Each name stands for a flat space through zero: a line, a plane or more. A row that begins with a name and a colon came from that space; any other row is followed by the name of the space it lies nearest, among the names in its block.
bscd: [ 10  -8   2  -4   0   8 -18   5  -5   8  -2 -15   0  14  30  -2 -12   7
   3  16  -8   9   7 -15  -5   0  23   8  -2   7  15]
nrsj: [-13   7  -4 -27  -3   0 -20 -23   2  19   9  -2  11  24  11  21  10 -37
   6 -24 -24 -12 -10  22  17 -14 -47   7  16  14 -15]
grlj: [ -2  27  -3   4   4   1 -24 -16  12 -13 -24  -1  21 -21 -11 -17 -20  30
  10 -26 -27  11 -17   6  24  -5   3 -19 -16 -24 -14]
rhds: [-34  26 -27  21  -2  -8  14  18  11 -15  26  16  -6 -12  -8  -8  15   2
  53   7  12  16   9 -13 -15  12  29  -4  -1 -24   7]
nrsj: [ 24  -7  17  -3   6  -7  19  -1 -14 -11  -8  11  -2 -13 -10 -16   5  24
 -12   8  16  15  11 -11  -5   3   6 -12 -15   2  21]
rhds: [ -1  -1   3  -8  12   4  -9  -5   1   5  -6   2  19   2 -11 -13  -6   4
 -13  -1   5 -13 -19   8   7 -13 -14  -7 -21   3 -18]
rhds: [  1 -16 -18  -7  -3 -20   8   1  -1   4  34  17 -10  20  21  18  40 -29
  10  21   8   4  16  -3 -18   5 -28  20  19  36   1]
rhds: [ 69 -38  33   0  -9   1 -12 -15 -23   3 -60 -17  10 -11  12  -1 -20  40
 -75  19 -25   8   0  -3  32   0   0  -8 -21  17  18]
qfhz: [ 18 -34  -5 -25  27 -21   3   2   9   4  35  34  -1  25  36  -2  46  -6
  24  26  13  14  29 -27 -43   6 -18  22   2  66  -8]
hsgn: [-20  12 -10  11   6  -6   8  14  19  -5   2  10  12  -6  -8   1   8  -7
  17   4  -7  -6   6  -8  -8  16   8  -9  -1  -8  -9]
qfhz: [ 10 -25  -6  10  -4   8   0  12 -14   3   8  -2 -16   3  16 -13  -2  24
  11  29  21  17   5 -15  -9  -7  36  17 -15   8  11]
nrsj: [ 26 -14  26   5 -14   3  15   2 -12   8 -48  -6  11 -16  -4   9  -6  16
 -27   8 -27   5  17 -11  27  15  17 -19 -13 -10  27]
nrsj: [ 37  17  24   0  -6 -21  13 -15  -8 -24 -27  -7   4 -18 -18   8  -4   1
 -67  -9 -12  -3   3   9   9  18 -34 -29  17  -9  26]
grlj: [ 12  14  -6   8  11 -28  11  -5  10 -28  -3  25  17 -22 -22 -14  20  16
 -13   5   1   8   0  -2  -4  13 -24 -23 -11   2  -6]
qfhz: [  2 -10   9   8  19 -13  40  12  11 -15   1  34   0 -24 -33 -14  23  16
   6   3  25   0  14 -12 -21  14   3 -12 -14   7 -12]
nrsj: [-10  -7  -2  -9  -1   3  -2  -1   0  17  -3   5  13   9   4   7  10 -13
  10   2 -12  -6   0   1  11  -3  -9   1  -7   7  -7]
bscd: [  7   3 -20  13 -20 -14  -6 -12  -9 -10   8   0  -7  -4  -4   8  11  -3
 -18   7   0   6 -14  19  17  -7 -28   5   7   0  -1]
grlj: [  2 -18  -4 -15  -1   1  -1  -7 -16  12  23   5 -11  19  11   2  14 -12
   4   8  19   2  -3   7  -4 -18 -18  18   1  23   1]
nrsj: [ 20  -5   9  10  -9   0   0   7  -8  -3 -19 -15   0  -4   5   3 -12   8
 -32  17  -6   0   4  -7   5  10  13  -6   0  -6  20]
qfhz: [ 49 -18  33 -18  -9  -2   2 -13 -29   6 -29 -14   0   6  16   7  -5   8
 -51  12 -12   9  14  -6  14   2  -9  -8   0  13  42]
qfhz: [  7   6  23 -11  10  -9  27   5   3  -5  -5   7   2  -3 -11   6   9 -14
 -14  -6   2  -7  20 -10 -16  19  -8 -15  12   2  17]
bscd: [-14  -4 -20  -9   3  17 -46 -17   3  17   1  -3  15  11  18 -14 -13  17
  34 -10 -17   8 -27  10  23 -31   1  15 -24   5 -33]
qfhz: [-48 -10 -30 -23  29  -2 -13   9  30  29  43  31  29  36  16   2  38 -40
  62   9   0 -20  -3  -4 -22  -8 -27  19 -12  41 -53]
hsgn: [-15   3   9 -33  29  -3   4  -1   7  18   6  21  37  17  -5  -9  19 -20
  15   1   0 -15   1  -6  -7  -4 -26 -15 -23  18 -11]
rhds: [  3   6  18 -14   0   5   8   1 -16  10  -7  -9   9   9  -3   0  -6 -12
 -18   4   4  -8   1  -1   4  -2  -3 -13  -5  -8  25]
rhds: [-13  18  -2  22 -16  -3  31  26  -8 -11  15 -16 -19  -2 -15  12  -4 -26
 -21  18  26 -13   8  -2 -18  19  17  -7  23 -29  34]
rhds: [ -1 -12   1  -9  -4  12 -16  -3  -1  16  -3  -5  -4  11  29   6  -3   5
  31  -4 -20  14  12 -11   6  -4  21  15   1   9   3]
grlj: [  3  -4  27 -28  20  13   0  -6   7   6  10  -8 -19  15  12   3 -14 -12
   7 -32   9  -8  13  -4 -29  -2   2  13  26  15  -3]
bscd: [  3  -3  20  -5  27   8   7  10  13  -3 -14   7  12 -10 -11 -21 -13  21
   3  -5   8  -6   5 -16 -17   6  22 -12 -19  -1 -10]
hsgn: [ 66   1  53 -16  -5  -3  -3 -34 -19 -16 -57 -25  -1 -19 -12   5 -32  21
 -92 -31 -24  -2  -2  16  26   4 -31 -25  14  -4  25]
grlj: [ 25  18   6  14 -21 -19  10  -1 -10 -20 -21  -7  -1 -17   5  11   3   8
 -24  11 -23  21  20 -11  13  25   6 -21  13 -18  46]
bscd: [  9  25  -1  26   2 -24  29   6   4 -40  -7  17   2 -39 -39 -17   8  25
 -18   4  15  10   2  -4  -5  20   1 -30  -7 -25  12]
hsgn: [-17 -21 -31  13  22   0 -13  22  17   5  16  24  23   3   8 -30  13  26
  40  41  16   4  -9 -20 -15  -7  27   9 -47  20 -36]
grlj: [ 41   2   7  23 -12 -11   3  -6 -19 -29 -28  -4  -5 -32 -11 -20 -13  51
 -36  14   2  28  -2  -5  16   4  17 -18 -17 -18  29]
rhds: [-13   4 -19  14  -3  -4  -2   8  10  -7  15   4  -7  -2   2   1   6  -1
  18   5   4   3  -1  -1  -8   3   8   8   6  -2 -10]
grlj: [ -6 -17 -10   4   7  15 -11   8  -5   8  12  -1  -4   7   5 -19  -9  17
  16  15  24   1 -14  -3  -7 -19  22  16 -23   6 -14]
hsgn: [-25   9  -8   9  -5  -7  21  15  18  -1  13   7  -8   0  -4  23  17 -30
  22  -5  -7  -9  19  -5 -14  23   3   2  26  -5  -1]
bscd: [-39   4   2 -25  -6  20  -2  -6   3  33  18 -10  -9  29   8  30   1 -53
  31 -34 -10 -23   0  18   4 -12 -17  19  29   1 -12]
bscd: [-10  25 -35  41 -23 -20   7  11  -2 -30  16   0  -8 -21 -19  -3   7   6
  -8  22  14  10 -14   9   5   8   3  -7   3 -29  10]
qfhz: [ 25 -22  -5   8 -10  -3 -19  -6  -1   2 -16  -9   0   2  17   9  -4  10
 -28  13 -18   1  -5   4  13   0  -8  11   1  18 -10]
hsgn: [  7 -23   4  -6  -9  18 -11   8 -17  20  11 -29 -19  29  27  11 -17 -18
 -21  19  16 -12  -3   2  -9 -12  12  25  12  13  12]
bscd: [-27  14   0  -3 -28  14   4   4 -11  22   4 -27 -12  18   6  35  -8 -48
   2 -11 -14 -16   2  14  16   1   0   6  30 -23  22]
grlj: [ -4   6   9 -24 -21   1  -5 -24 -12  22  -6 -13   0  19   6  37   7 -45
 -16 -28 -30 -13  -2  27  31  -7 -48   3  29   3   8]
nrsj: [-25  -2 -16   9   6   1   3  14  15   5  11  11   8   1  -8  -2   9  -8
  22   8   6 -11  -5  -1  -7   1   5   4  -9   1 -24]
bscd: [  4  22  26  -9  13  -2  18  -7   6 -14 -17   5   6 -19 -28  -8  -9   6
 -11 -30  -1  -5   5   1  -3  10  -6 -26   3 -18   6]
hsgn: [-14  -9   5 -35  16  18 -21 -13   3  24  22  -3  -5  31  23   2  -3 -20
  31 -24   2  -7  -3   5 -12 -22 -12  24   9  24 -20]
nrsj: [-14 -15  -3 -15  -3  14 -15  -9   1  28  -1  -2   5  17  13  13   2 -15
  21 -12 -17  -7  -5   9  16 -15  -9  16  -1  13 -20]
hsgn: [ 10 -18   9 -29   3  20 -21 -17 -29  22  14 -14  -9  28  18 -11 -13  -1
  -7   0  22   1 -17  12   4 -38 -10  20 -11  18   6]
qfhz: [-39   8 -45  13  -6  -4  -9   4   8  -1  43  17  -8   5   5  -5  22  -5
  61   5  13  13 -10   5  -5 -14   3  20  -3  -1 -22]
bscd: [  1 -18  10 -20   9  22 -26  -9  -2  28 -23  -2  21  10  19 -10 -13  19
  25  -7 -24   5  -4  -7  21 -18  17   4 -30  10 -13]
rhds: [ 19 -34   8  -7  13  15 -25 -10   4  14 -27   0  14  -1   6 -13 -15  31
 -10  -3 -12  -4 -16   3  15 -18   2  10 -29  22 -37]
qfhz: [ -2   2 -12  33 -20   4  -2   2   1 -10 -20  -9  -5 -25 -22   0 -16  20
 -15  -2  -5  -1 -19  16  26  -2  12  -3  -7 -27 -14]
bscd: [-21   0  21 -29  36  22  -5   3  21  17   4   4   8  13   3 -12 -14  -5
  38 -31   3 -15   6 -12 -25  -5  16   4  -3   9 -26]
nrsj: [-59   8 -27  -7   0  14 -13   7  23  29  22  10  11  19  12  14  14 -31
  79 -17 -22  -7   1   1   5  -6   8  16   2  -2 -32]
hsgn: [ -6   9   6   7 -10   7  12  11 -14   1   1 -19  -6   3 -14   4 -14 -17
 -29  10  19 -17  -8   8   0   0   4  -7   5 -21  20]
grlj: [ 12  -6  16   5 -13  12   3  -4  -9   3 -23 -17 -11  -9  -7   9 -20   6
 -24 -13  -7  -5  -3   9  16  -2   8   0   7 -13   7]
rhds: [ -5 -11   0 -20  18   8 -15  -4  -5  21  -3  10  31  14   4 -20   3   8
  11  13   1  -4 -14  -3   9 -19  -6  -4 -40  14 -14]
hsgn: [ -9 -12 -22  17  -8  19 -23  10  -8   4  19 -19 -21   9  16 -13 -22  16
  14  17  24   5 -19   2  -6 -21  35  27  -8  -4  -9]
qfhz: [ 23  -2 -14 -10 -33  -8 -46 -32 -16  13 -12 -25   7  22  39  30   0 -19
 -33   2 -49   7 -14  24  45 -13 -45  12  20  15   9]
qfhz: [-39 -13 -30  -1   8   6 -14  10  19  26  18  16  24  19   3   2  19 -21
  39  13  -4 -19 -16   6   4 -12 -11  15 -21  17 -47]
hsgn: [-34  12   4 -13   9  14  11   7   7  11  25  -5 -11  15 -13   6  -6 -35
  17 -23  22 -25  -5  11 -19  -7  -5   8  18  -7 -13]
nrsj: [ 65 -12  47 -10   2   2   5 -11 -22 -18 -27 -23 -27  -8  16  -6 -28  32
 -56  -5   6  18  22 -16 -14  10  18  -4  17   6  47]
rhds: [-21  30 -13  16   3  -8  12   8   9 -20   9  10   5 -19 -26 -15   2   8
  17  -3  12   4  -6   0  -5   6   9 -18  -8 -28   0]
nrsj: [ -4  -7  -8  20  -2   7   5  12   0  -7   2   1 -12 -13  -6 -14  -8  24
  15   9  16   9  -2  -7  -5  -2  33   6 -13 -11  -4]
grlj: [ 61  13  49   3   5 -13  21  -6  -7 -40 -38 -16 -18 -31  -9  -6 -26  33
 -66 -15  -2  14  26 -17 -17  31  13 -28  24 -14  48]
grlj: [ -5  19   0  -4   6 -14   1  -9  14  -8  -7  10  18  -8 -13   5  10 -10
  -5 -16 -18  -7  -2   7   6  10 -28 -17   5  -3 -11]
[-28  16   3  -9   1   8  11   9   8   7  20  -7 -13  13   2  16  -1 -35
  22 -18   5 -13  12  -1 -19   8   5   5  28  -9   6]
bscd
[ 23 -14   1   7   1 -13   4  -8   3 -13 -11  15  -2 -16  -3  -3  12  23
  -9   2  -6  13   6  -3   3   5  -7  -1  -5  14  -8]
rhds
[ 17 -23  -1  28 -22  11   8   8 -25   0 -21  -8 -12 -19 -10 -11 -13  37
 -16  26  14  14  -8   0  23 -10  36   3 -28 -17  15]
qfhz
[-17  19  -8   1  -1 -14  12  -3   7  -5   0  18  18 -10 -22   3  20 -12
   9  -7  -9  -3  -2   8  12   6 -24 -18  -4 -10  -5]
nrsj
[ 13 -26   2 -14  15 -17  14  -2   3   6   6  31  13   6   3   1  38  -4
   3  17   3   2  14 -10 -10   4 -27   2 -12  40 -11]
qfhz
[ 25 -23  35 -48   9  21 -23 -16 -23  34  -5 -30   1  44  33  11 -21 -28
 -41  -5  -1 -20  -3   6  -2 -20 -24  14  11  31  15]
hsgn
[-57  10 -11 -14  19  19   0  11  26  19  35   9  -4  18   0   2   3 -30
  70 -28  10 -17   1  -1 -25  -7  12  17  10  -1 -34]
bscd
[ 14   1  39  -8  21  -9  42   5  14 -12 -28  25   7 -26 -24  -2  11  12
   1 -20  -8   2  36 -23 -15  31   9 -28  -1  -1  11]
nrsj
[-29   2  -3 -17  -6  23 -12   2  -3  23  32 -24 -25  34  23  19 -13 -41
  25 -18  10 -14  -2  10 -14 -15   5  29  32   1   1]
hsgn
[ 14  -1   7  -2   5  -5  -1  -1   4  -9   2  -3  -9   1  10   1  -3   3
  -8  -2   0   4   9  -7 -15   8   2   3  13   8   5]
qfhz
[-17   8 -44  37   5 -24   8  22  13 -26  25  27  14 -18 -23 -24  25  17
  11  42  28   4 -16  -4 -13   6   2  -8 -28  -5 -21]
rhds
[  2 -18  -2   4   4  -5  18   8  -2   0   7  17  -3  -3 -10  -4  17   3
   0  15  19  -1   4  -3  -9   0  -3   4 -10  14  -7]
hsgn
[  7   1   5  13   2  -2  10   8   5 -12  -8   0  -4 -14 -11  -5  -6  12
 -12   3   6  -1   3  -5  -8  10  13  -6   0  -7   1]
nrsj
[-23  18  -4   8  12  -5  20   5  15 -12   0  27  11 -24 -32 -17  11  15
  36 -15   6   5   2  -4  -2   5   8 -18 -18 -19 -14]
bscd
[-37   7 -15  -4  -7  17  -2   9  -3  15  37 -12 -21  23   8   9  -4 -31
  34  -6  21  -9  -6   8 -13 -14  11  22  17  -8  -1]
hsgn
[  9  44  19   8 -16 -15  27  -5 -10 -27 -21  -7  -2 -27 -26   6  -5   0
 -24 -18 -12  11  15   0  12  24  -1 -38  18 -44  50]
bscd
[-29  -5 -18   2  17  -2   7  21  19   7  27  17   9  12   1  -3  19 -17
  31  17  16 -13   2 -10 -25   5   5   8  -7  14 -24]
grlj
[-32  24 -24  22  -9 -17  29  12   9 -18  25  22  -8 -17 -26   4  27 -12
  32  -1  14   6   6   3  -7  12  -1  -7   9 -21   1]
bscd
[  4  -2  19 -14  -3  -3  16  -7   7   4  -1  -2 -17   5   3  29   7 -29
  -8 -29 -13 -10  21   4  -9  14 -20   6  40  10   3]
hsgn
[ 15   9  -6  21 -23  -9  -1   3 -14 -11 -17 -12   3 -12   3   3  -4  12
 -23  23 -13  14   1  -3  20  10  12 -13  -4 -20  32]
hsgn
[ -8  34  18   7 -19   3  20  -1  -1 -12  -9 -27 -21 -10 -23  27 -21 -32
 -32 -35  -6 -18   4  18   3  17  -7 -14  46 -40  24]
hsgn
[ 18  -9   4  24   0   0  17  10  -4 -24  -3   4 -24 -27 -13 -19  -9  41
  -3   7  26  18   6 -11 -14   4  35   1  -8 -10   8]
qfhz
[ -4   8   5  -3   8  -1   1   8  10   0  -2  -4  10   4   0   3  -4 -12
  -8   1  -4 -12   3  -5 -10  11   0  -8   5  -2   0]
grlj
[ 27 -12  13   5   6  -1   3  14  -7  -8  -5 -13  -7   3  13  -8 -12  12
 -31  26  15   2  10 -18 -21  11  22   0   0   7  22]
nrsj
[ 11  14  -1  10 -13  -9   7  -7  -7 -20   2  -3 -19 -13  -3   2   0   9
  -6  -8   2  17   6   2   1   6   1  -3  17 -13  21]
qfhz
[  8  21  14  -9   1 -34  40 -10   6 -22   4  27  -1 -15 -23  19  38 -25
 -12 -19  -7   3  27   1  -9  28 -46 -23  30   3  19]
qfhz
[ 60 -13  23   4 -22 -23  17  -6 -28 -16 -19 -17 -16  -2   8  22   5  -6
 -87  26  -1   4  16   1   3  19 -25  -8  27  12  50]
bscd

Each name stands for a flat space through zero: a line, a plane or more. A row that begins with a name and a colon came from that space; any other row is followed by the name of the space it lies nearest, among the names in its block.
fm_qb: [-13  30 -10  22 -31 -11   2  51 -19  30 -27 -30  30  34  22  -9  12  13
  -3 -23  17   6 -26  21 -21 -15  -2   1   6  -9  -1]
fm_qb: [-13   2  -9  -4  -5 -17 -15 -36   8   6 -21  -6  11 -33  52  11 -12  -9
  43 -23 -14 -16  26   7  11  -2  18  23   0  23 -11]
ht_lh: [  8  -1  16  12 -21   7  27  23 -21  16  27 -10  11  22 -20 -13  -2  -8
 -26 -24  45  29 -21   7   3  -5 -35 -14  10 -18  -7]
zn_zz: [ -5  11 -15   0   6 -27 -15 -21  20  25  -3   1  31 -14  47   4 -23  17
  29 -15   6 -14   4  -5   6 -23  45  15  10   6  -4]
zn_zz: [ 12  37 -13  -2 -61  -1   8   6 -48  -2 -17   0  10 -24  -2  -6  18  10
  64  -8   4   4  22  12 -42  10  12  34  18  26  38]
cj_jq: [ 43   2   1  11  -1   7  22  12 -49 -30  34  29  11  18 -23 -19  22  12
  16  10  32  14 -16 -30 -23 -20  -1 -19  -5  -5 -11]
cj_jq: [  2 -18 -16 -19  -7 -22   6  -7  31  31 -21  -5  35   9  34  -5  -7  -3
  28  -6  24 -38  26  13   3 -45  23   3  13  -9  14]
fm_qb: [-18   9 -11  -7  15  -4  31  -5   1 -12  -6  -5  -4 -23  10   7   5  -4
  22  -3  -9  -8  23   8  -4   6  -3  16  -4  16   5]
ht_lh: [ 12 -17  16   4  12  12   8 -18   7  -8  12   2  -3  -1   5  -1  -5 -15
   8  15   5 -16   9  -1   3  -5   1  -7   0   8  -4]
zn_zz: [-27  18   3  22   6 -11 -14  22  -4  15  -1 -15   6  12  11   1 -10  16
 -40 -21  -1  28 -41   3   6  13  -3   2  -2  -8 -17]
ht_lh: [  8  -3  -3   7  49   4  26 -35 -11 -50  20   5 -11 -27  22  19  20 -19
  31  -2  -9 -20  22 -16   8  -8   6  -9 -14  21 -44]
fm_qb: [ 10 -18 -12 -36 -30  -5  -9  13  24  29 -19  25  10  14 -23 -22 -15  10
  10  14  -1  -1  20  -5  -1 -16  -9   4  -5 -17  39]
ht_lh: [ 19 -12  10  10  39  14  26 -22 -31 -59  43   6 -31 -14 -31  16  32 -14
 -21  11  14   2  -9 -13   3  16  -3 -21   5   1 -22]
zn_zz: [ 11   7 -18 -10 -15 -13   7   2   6  21  -5  -3  18  -1  18  -3  -2   3
  31  -4  17 -16  13   5  -4 -18  16   2   9  -2  14]
cj_jq: [  9 -15 -11 -18 -26 -14  17   2  -9  20   8  -2  -2  -5  -5 -11  -3  -8
  -4  -3  39   7  -6  14  10  19 -14  -2  12 -12  34]
ht_lh: [ 17 -12   0  -5  -7  -9  41 -13 -52 -33  42  12 -12 -23 -41  -4  22   2
 -17   1  56  22 -15   2 -11  28   0   5  29  -4  31]
fm_qb: [  7  15  18   7   5  30   0   6   4  -8  19   4 -20   1 -34   5  -5  -2
  -9  12 -22  13   3 -10  -4   9 -15  -7  -6   3  -7]
cj_jq: [ 13  33   9  23 -13  20  10  20 -37 -16  13  -4  -2   6 -17  -1  17   5
  11  -3  -1  17  -9  -6 -25   3  -8  -2   0   9 -12]
cj_jq: [-28  28  23  29   7  16  -4  32 -17  -8   7   1  -8  10 -30  -8 -10  27
 -43   5 -23  45 -38  -5 -21  28 -12  15  -7   6  -1]
fm_qb: [ -4  10   3   8  22   7  15 -13 -11 -29   8   3 -11 -20   1   9   9  -1
  16   7 -15  -4  10  -5  -9   9   6   8  -5  20  -9]
zn_zz: [-11 -28  -6 -23  -2 -25 -17  -9  24  20  -3  16  13   3 -11  -7 -19  14
 -33 -11  15  12  -7  -5  19 -10   8   7  10 -24  15]
zn_zz: [ -8 -16  16   5  49  21  18 -15  41  -4  11  -6 -16  -2  21   6 -19 -27
   2  19 -24 -22  17  -2  25  -1 -19 -17 -27  12 -29]
ht_lh: [-11  10  10  18   7  19  -8  23  13  12 -18 -12 -10  18  25  -7 -12 -12
   5  13 -36   0  -6   2   5  12 -30 -11 -35  12 -21]
cj_jq: [ 27  -9 -18 -20  -8  -3   8  -2 -11 -12   0  21  -7  -5 -11 -10  13   4
  29  30   6 -14  12  -8 -13   3  10  -3  -2   1  32]
fm_qb: [  0 -11   4  -5   7   3   0 -17  13   0   9 -10 -12  -8  -1  14   0 -19
 -13 -12   4  -5   8   5  22   2  -9 -11   5  -6 -14]
fm_qb: [-10 -10 -32 -31  41 -18  13 -30  21 -29  -8   7 -18 -35   5  23  17  -2
  16   8 -19 -31  34  -4  11   0  23   7  -1   4   5]
fm_qb: [ 12 -29  16 -17 -24   7 -16 -19  25  27   5  12   3   1  -7 -11 -29 -15
   0  -2   7   4  15  -1  22  -5 -17  -3   0  -8   9]
ht_lh: [ 17 -13  25   8  -9  16  -7   1  -1   7  22   9  -3  15 -23 -12 -15  -1
 -22  14  14  14 -17  -6   1   5  -8 -11   4  -7   6]
fm_qb: [  4 -18  22  13 -29   0 -17  -2  15  46   1 -23  24  24  25  -6 -23 -20
 -18 -27  34   0 -14  18  22 -17 -12 -14  14 -15 -15]
cj_jq: [  3 -26  21  -1  11  17   1 -26 -15 -44   1  16 -21 -13 -20   2  14 -15
  -1  16 -15  -2  15  -5  -4  13 -12   4  -7  15  -5]
cj_jq: [  7  -9 -12 -17  15  -5  -1 -11  -4 -25   0  27 -12 -13 -15  -3   7  12
  10  24 -14  -2   8 -17  -7   7  11   5  -9   4  15]
zn_zz: [ 18   8   7   4  11  11  18 -23 -36 -52  22  27  -6 -26 -24   2  19   9
  31  13  -4   3  17 -20 -28  -1  18  15   5  23   0]
fm_qb: [-14  21 -21  -3  -5 -16  -5   8  -8   2 -19   2   5 -12  16  -1   2  17
  18  -4 -16   5  -1   0 -10  10  12  19  -6   9  10]
zn_zz: [ 15 -24  -4  -5  31  -7  18 -17  32  12  15  -7  15   9  30   4  -7 -18
  10   3  26 -37  12   0  23 -35  13 -25   2 -10 -18]
zn_zz: [ 16 -15  13  12  39   8  10 -35 -16 -50  27  16  -7 -14  -1   9  15  -6
   9  12   2 -13   6 -20  -3 -10  19  -7   0  13 -28]
cj_jq: [  5  11   1   5 -13   4  -1  -3 -27 -20  -1   0  -3  -8  -9   5  19   0
  11  -9  -1   6   4  -1 -14   3   1   7   6   7  -4]
zn_zz: [-15 -26 -20   8  39 -37  11   0  11  17   5 -19   9  11  66  -1  -9 -15
 -28 -23  32  -3 -38   5  48   6 -13 -28 -19 -17 -37]
cj_jq: [ -7   1  -8  -9  11  -5   1 -11  -1  -9  12   5 -19 -21  -9   9  -3  -2
 -12  -9  -7  17  -2  -6  17  24 -10   1  -5  -1  -5]
ht_lh: [ 11   7   5  -7 -32  14  -7  26   6  27   4  -1   1  22 -32  -8  -7   0
 -15  -7   5  18  -3   0   2  -6 -25 -12   2 -19   7]
fm_qb: [ 16 -41   0 -11  29 -10   0 -27  -2 -27  22  20 -13  -3 -13   0   8  -4
 -26  19  22  -7 -12 -13  16   6  12 -16   4 -13   2]
cj_jq: [  8  -5   5   9  11   0  -4  -3 -13  -8  25   4  -9   3  -6   1  -1  -4
 -25 -12  11  22 -24 -14  18  10 -14 -18  -6 -11 -26]
ht_lh: [ 10  10 -10  -2  13  -3   2 -25  -3 -21   5   8  12 -17  16  15  11  -3
  38 -23  -8 -12  29 -16   2 -33  15   1  -2   8 -36]
ht_lh: [ 15 -21  39  38   7  15  40 -12 -42 -27  38 -16  11  12   2  -4  17 -25
 -15 -10  59  -1 -19  12  -8  -9 -11 -15  21   6 -25]
cj_jq: [ 11  -2   5  -5  -5  21  15  -3  30  26   1 -24 -13  -1  18   6 -12 -35
  24  12  -2 -29  26  19  17   5 -20 -17  -5   7   4]
ht_lh: [-19   1 -10   2  26 -12   2   5  11   1  -3  -4  -4  -1  15   3  -5   5
 -17  -2  -9   3 -13  -1  12   9  -1  -2 -11  -3 -10]
ht_lh: [ -4   8   7  -1 -16  11 -33  32  29  41  -9   3  -2  29 -13 -13 -30  11
 -28   7 -23  22 -20  -7  11   5 -21 -11 -18 -17   3]
zn_zz: [-30   9  -4  -8 -14 -13 -21   5  50  60 -24 -14  19  -1  31  -3 -45   8
   1 -15 -15   0   6  14  17  -4   6  19   0  -2  13]
zn_zz: [-35   8  24  -4 -36  22 -24  26  45  53 -30 -22  -4  15 -22  -4 -35  -4
 -33  -5 -32  15   7  27   4  12 -30  17   3  -6  25]
[ -4   7 -14 -11  19   3  30 -23 -21 -53 -10  10 -15 -39   2  14  31  -9
  50   4 -26 -17  45  -4 -17   4   2  20 -10  30  -4]
fm_qb
[ 23 -20  -8 -21 -20   7  16  -9 -16 -17  -9   7 -17 -10  -7  -4  22 -26
  33  15   5 -18  29   7  -2  10 -21  -7  -6   7  19]
zn_zz
[ 22  20  -5   8 -49   1  -8   8 -71 -31  -3   2  -7  -7 -26   0  43   6
  13 -10  15  20 -12   2 -33  19   2   9  18   6  14]
cj_jq
[  8 -35 -16 -36   7 -16  33 -36  17   3  13   7  -2 -29  10   4  -5 -27
  21 -13  30 -17  37   6  31  -6 -12  -3   5  -5   8]
cj_jq
[ 16  28  16  29 -20  18 -12  24 -42  -8  21   5   4  19 -18  -7   6   7
  -8 -26   0  45 -28 -21  -8  -2 -27 -13 -12  -4 -42]
ht_lh
[ -4   7 -38 -38   4 -15  -4 -21  27  -4 -31   6  -3 -31  13  18  10   1
  50   1 -32 -35  53   0   1 -15  26  18  -1   9  16]
ht_lh
[ 15 -10  13  15  30  12  24 -25 -23 -47  28  -7  -7  -6  -7  20  33 -20
  -2  -8  19 -16   7  -4   0 -17   5 -18  12   4 -38]
ht_lh
[ 15 -31   6  15  22  -8  28 -29 -48 -60   9   4   4  -7  18   2  42 -17
  15   2  33 -21   0   0 -12  -9  10  -6   6  14 -21]
fm_qb
[ -3 -21  16  10  12   2   1   8  34  37  11 -14  12  28  20  -9 -29 -13
 -30  -1  20  -4 -20   7  27 -12 -15 -23  -5 -16 -15]
cj_jq
[  5  11   5  28  32  -2  24 -15 -32 -35  27  -1   7 -12  21   7  14   1
  14  -6  16  -1 -12 -10  -9  -4  17  -2   1  17 -32]
zn_zz
[  4  -6  21  28  34  13  11  -6 -25 -34  30   6 -21  -1   1  -3   2  -7
 -19  17  -1  16 -31 -13   4  29 -14 -14 -18  12 -26]
ht_lh
[ 12  11   4  11  -3  14   3   2 -42 -41   8   1 -24  -7 -26   8  34  -3
  -3   9  -6   9  -9  -3 -18  23  -4  -4   2   9  -3]
ht_lh
[ 14 -31  -6 -41  -6  -5   3 -31  36  15   4  23  -9 -23 -18  -7 -24  -1
  17  39   7 -25  32   3   5   8  22  12  15   0  62]
ht_lh
[ 12  -5 -11  -7  23  -9   2   1  -5 -18  11  31   5   5 -11 -11   1  23
   2  18  -1   5  -8 -28  -8 -12  16  -3 -11  -6   1]
cj_jq
[ -1 -48 -11 -30 -21 -29  -9 -23  16  24 -15  -3   1  -6  14  -5  -7 -17
 -15  -5  34 -14   2  21  28  11  -1   0  16 -17  33]
cj_jq
[ 20 -10   5  -8  -7  -5   8 -16 -18  -9  34  19   2  -9 -33  -3   0   8
 -13  -5  35  17  -7 -12  -1  -2  10   0  22 -12  12]
ht_lh
[-15   7  -9   9  25  -7  41 -24 -26 -44  -9  -9   3 -35  36  13  27 -13
  49  -9  -4 -24  31  10 -16  -2  10  22  -2  35 -14]
fm_qb
[ -3   3  11  10  27  13  12   5 -11 -29  19  11 -14   1 -27   1   6   7
 -22  10 -10  17 -11 -15  -6   8  -9  -4  -9   1 -14]
zn_zz
[  4 -23  24  16  16  19  15   1  11  -1  11 -26  -6  24   3   7   8 -33
 -28   1  19 -19  -5  16  15 -10 -22 -30   3  -9 -25]
zn_zz
[  6 -16  -2 -11 -13 -11  -2 -15 -32 -27   3  22  -4 -14 -25  -5  15   8
  -6  -5  13  17  -3  -8  -8  10   2  13   9  -2  14]
zn_zz
